Below is a small trained network, with its code and all its weights. Each question gives an input and a target symbol and asks what happens when units are switched off, that is, made to give their printed mean instead of their output.

import numpy as np


def w(rows, s, z=0):
    codes = np.array(rows[::2]) - 128.0
    scale = np.full(codes.shape[1], s)
    scale[-1] = z or s
    return codes * scale


def norm(h):
    return h / np.sqrt((h * h).mean(-1, keepdims=True) + 1e-5)


def f(y):
    return np.maximum(y, 0)


def softmax(a):
    e = np.exp(a - a.max(-1, keepdims=True))
    return e / e.sum(-1, keepdims=True)


def log_softmax(a):
    a = a - a.max(-1, keepdims=True)
    return a - np.log(np.exp(a).sum(-1, keepdims=True))


def net(x, mask):
    ids = ['βγδεηθλμξπφω'.index(c) for c in x.split()]
    T = len(ids)
    res = E[ids] + P[:T]
    q, k, v = (norm(res) @ M[0].T for M in (Q, K, V))
    z = softmax(np.where(np.tri(T) > 0, q @ k.T / 2**0.5, -1e9)) @ v
    res = res + np.where(mask[0], z, O[0][:, -1]) @ O[0][:, :-1]
    y = f(norm(res) @ A[0][:, :-1].T + A[0][:, -1])
    res = res + np.where(mask[1:13], y, B[0][:, -1]) @ B[0][:, :-1]
    return log_softmax(norm(res)[-1] @ U[:, :-1].T + U[:, -1])


Q, K, V, O, A, B = {}, {}, {}, {}, {}, {}
E = w([
[201,54,116,131,89,166,159,146,107],'β',
[211,84,180,60,147,88,147,138,43],'γ',
[170,117,167,114,101,134,109,78,170],'δ',
[150,150,121,175,55,108,170,123,146],'ε',
[203,112,112,120,76,56,114,63,115],'η',
[174,61,154,142,62,81,173,152,169],'θ',
[238,168,251,184,110,160,184,117,158],'λ',
[132,113,188,86,134,107,128,112,81],'μ',
[183,83,91,100,112,69,121,113,40],'ξ',
[216,141,72,148,125,67,93,105,93],'π',
[185,172,148,169,146,54,83,109,132],'φ',
[92,185,48,151,63,98,109,120,76],'ω',
],0.015)
P = w([
[50,131,139,87,146,177,133,134,159],'0',
[246,160,93,116,174,21,203,100,92],'1',
[102,74,156,204,137,97,108,75,65],'2',
[245,168,95,101,111,52,187,149,69],'3',
[86,79,143,219,128,126,111,125,50],'4',
[232,171,89,98,73,109,147,205,79],'5',
],0.013)
Q[0] = w([
[57,102,105,84,200,100,140,96,191],'H1',
[197,237,79,10,140,107,159,125,144],'H1',
],0.013)
K[0] = w([
[103,125,127,113,182,83,64,44,104],'H1',
[195,95,150,250,64,117,200,159,73],'H1',
],0.014)
V[0] = w([
[137,10,50,91,90,148,166,123,125],'H1',
[101,67,162,145,70,77,210,177,250],'H1',
],0.013)
O[0] = w([
[93,61,38,208,246,84,158,162,253,145],'H1',
[120,95,89,209,42,8,219,247,131,254],'H1',
],0.013,0.0046)
A[0] = w([
[124,157,131,148,37,61,133,195,111,161],'N1',
[165,58,122,118,183,118,149,170,146,140],'N2',
[116,229,191,77,42,159,157,196,90,2],'N3',
[47,77,121,70,138,151,169,160,91,226],'N4',
[124,132,91,158,208,139,95,49,159,127],'N5',
[86,102,172,132,56,72,110,113,70,145],'N6',
[106,117,88,188,153,60,180,255,139,144],'N7',
[176,179,76,129,87,151,131,136,50,93],'N8',
[77,135,178,136,110,180,69,101,123,137],'N9',
[142,129,142,135,152,96,208,149,74,94],'N10',
[132,160,140,128,95,179,68,106,73,99],'N11',
[221,137,152,108,131,113,135,122,137,110],'N12',
],0.015,0.0053)
B[0] = w([
[164,104,122,43,232,152,171,218,124,255],'N1',
[157,155,146,170,102,127,83,66,38,186],'N2',
[232,101,102,209,117,156,132,130,129,231],'N3',
[148,160,158,250,122,72,135,174,206,146],'N4',
[71,138,113,146,70,178,189,201,71,194],'N5',
[172,206,97,176,197,132,136,81,209,205],'N6',
[59,169,170,76,79,163,14,72,92,250],'N7',
[158,220,138,201,117,194,178,120,217,204],'N8',
[161,65,180,112,168,46,116,111,82,156],'N9',
[173,152,121,73,145,233,83,153,190,191],'N10',
[103,63,161,82,134,43,158,128,167,189],'N11',
[62,63,96,137,122,73,89,143,204,187],'N12',
],0.011,0.017)
U = w([
[111,172,109,160,65,140,50,83,124,135],'β',
[137,70,123,83,186,163,95,89,112,124],'γ',
[83,71,121,177,149,112,52,128,231,105],'δ',
[108,207,122,79,165,199,76,158,138,2],'ε',
[114,77,74,145,80,34,163,155,126,172],'η',
[130,141,131,77,78,72,100,202,73,122],'θ',
[185,119,97,162,136,140,155,158,150,147],'λ',
[104,66,164,79,109,62,169,129,124,184],'μ',
[109,115,118,154,99,149,171,150,40,141],'ξ',
[61,112,58,130,178,181,146,130,172,124],'π',
[133,144,166,168,179,19,87,79,158,97],'φ',
[130,190,171,68,5,100,175,88,82,141],'ω',
],0.014,0.0082)

Each question gives the input, a string of symbols that net reads in full, and the target symbol t.
The units are the heads (2 rows each of Q, K, V and O) and the neurons (one row each of A and B). Each row of codes is followed by its name. A weight is (code - 128) times the scale printed after its matrix; where a second scale follows, it is the last column's (O, A, B and U).
mask holds one flag per unit, heads first, then neurons. A switched-off unit (its flag False) gives its mean, the last column of its rows in O or B, instead of its output. The means were averaged over made-up inputs and are rounded, as every weight is.
A unit's drop is (log p(t) with every unit on - log p(t) with that unit switched off) / (log p(t) with every unit on - log p(t) with every unit switched off).
The circuit of an input: a set's keep is (log p(t) with only the set's units on - log p(t) with every unit switched off) / (log p(t) with every unit on - log p(t) with every unit switched off). Starting from the 12 units with the biggest drops (on a tie, the unit counted first), units are removed one at a time, each time the one whose removal leaves the highest keep (on an exact tie, the one counted first), for as long as the keep stays at least 0.8.
circuit, biggest first: the units of the circuit, biggest drop first
k most important neurons: the k neurons with the biggest drops, biggest first
drop of u: that unit's drop, to one decimal
input ε β ω θ π, target θ: circuit, biggest first => (H1; N7; N1)
input φ λ ξ η θ, target ω: circuit, biggest first => (H1)
input ξ λ π, target π: circuit, biggest first => (H1; N5)
input θ θ μ γ, target θ: circuit, biggest first => (H1; N7)
input θ λ ε γ, target ε: circuit, biggest first => (N7; N10)
input δ π ξ η π, target ε: circuit, biggest first => (N7; N1)
input β η η η λ, target δ: circuit, biggest first => (H1; N7)
input η γ θ, target β: circuit, biggest first => (H1; N7; N2; N1)
input λ η β γ, target β: circuit, biggest first => (H1; N1; N7; N2)
input γ π π η δ φ, target φ: 2 most important neurons => (N11; N1)
input ε λ λ, target θ: 3 most important neurons => (N7; N1; N8)
input η λ γ, target β: 2 most important neurons => (N1; N7)
input η φ ξ ξ, target ξ: 2 most important neurons => (N5; N7)
input π γ ε, target γ: circuit, biggest first => (H1)
input η β π λ θ, target β: 2 most important neurons => (N7; N2)
input η β θ λ η β, target β: 3 most important neurons => (N1; N7; N2)
input μ ξ φ, target φ: 2 most important neurons => (N1; N6)
input θ λ π θ η β, target β: 3 most important neurons => (N7; N1; N2)
input γ φ π π λ, target ξ: 2 most important neurons => (N5; N7)
input γ β π φ, target β: most important neuron => (N1)
input β γ λ λ ε η, target ε: drop of N3 => 0.1
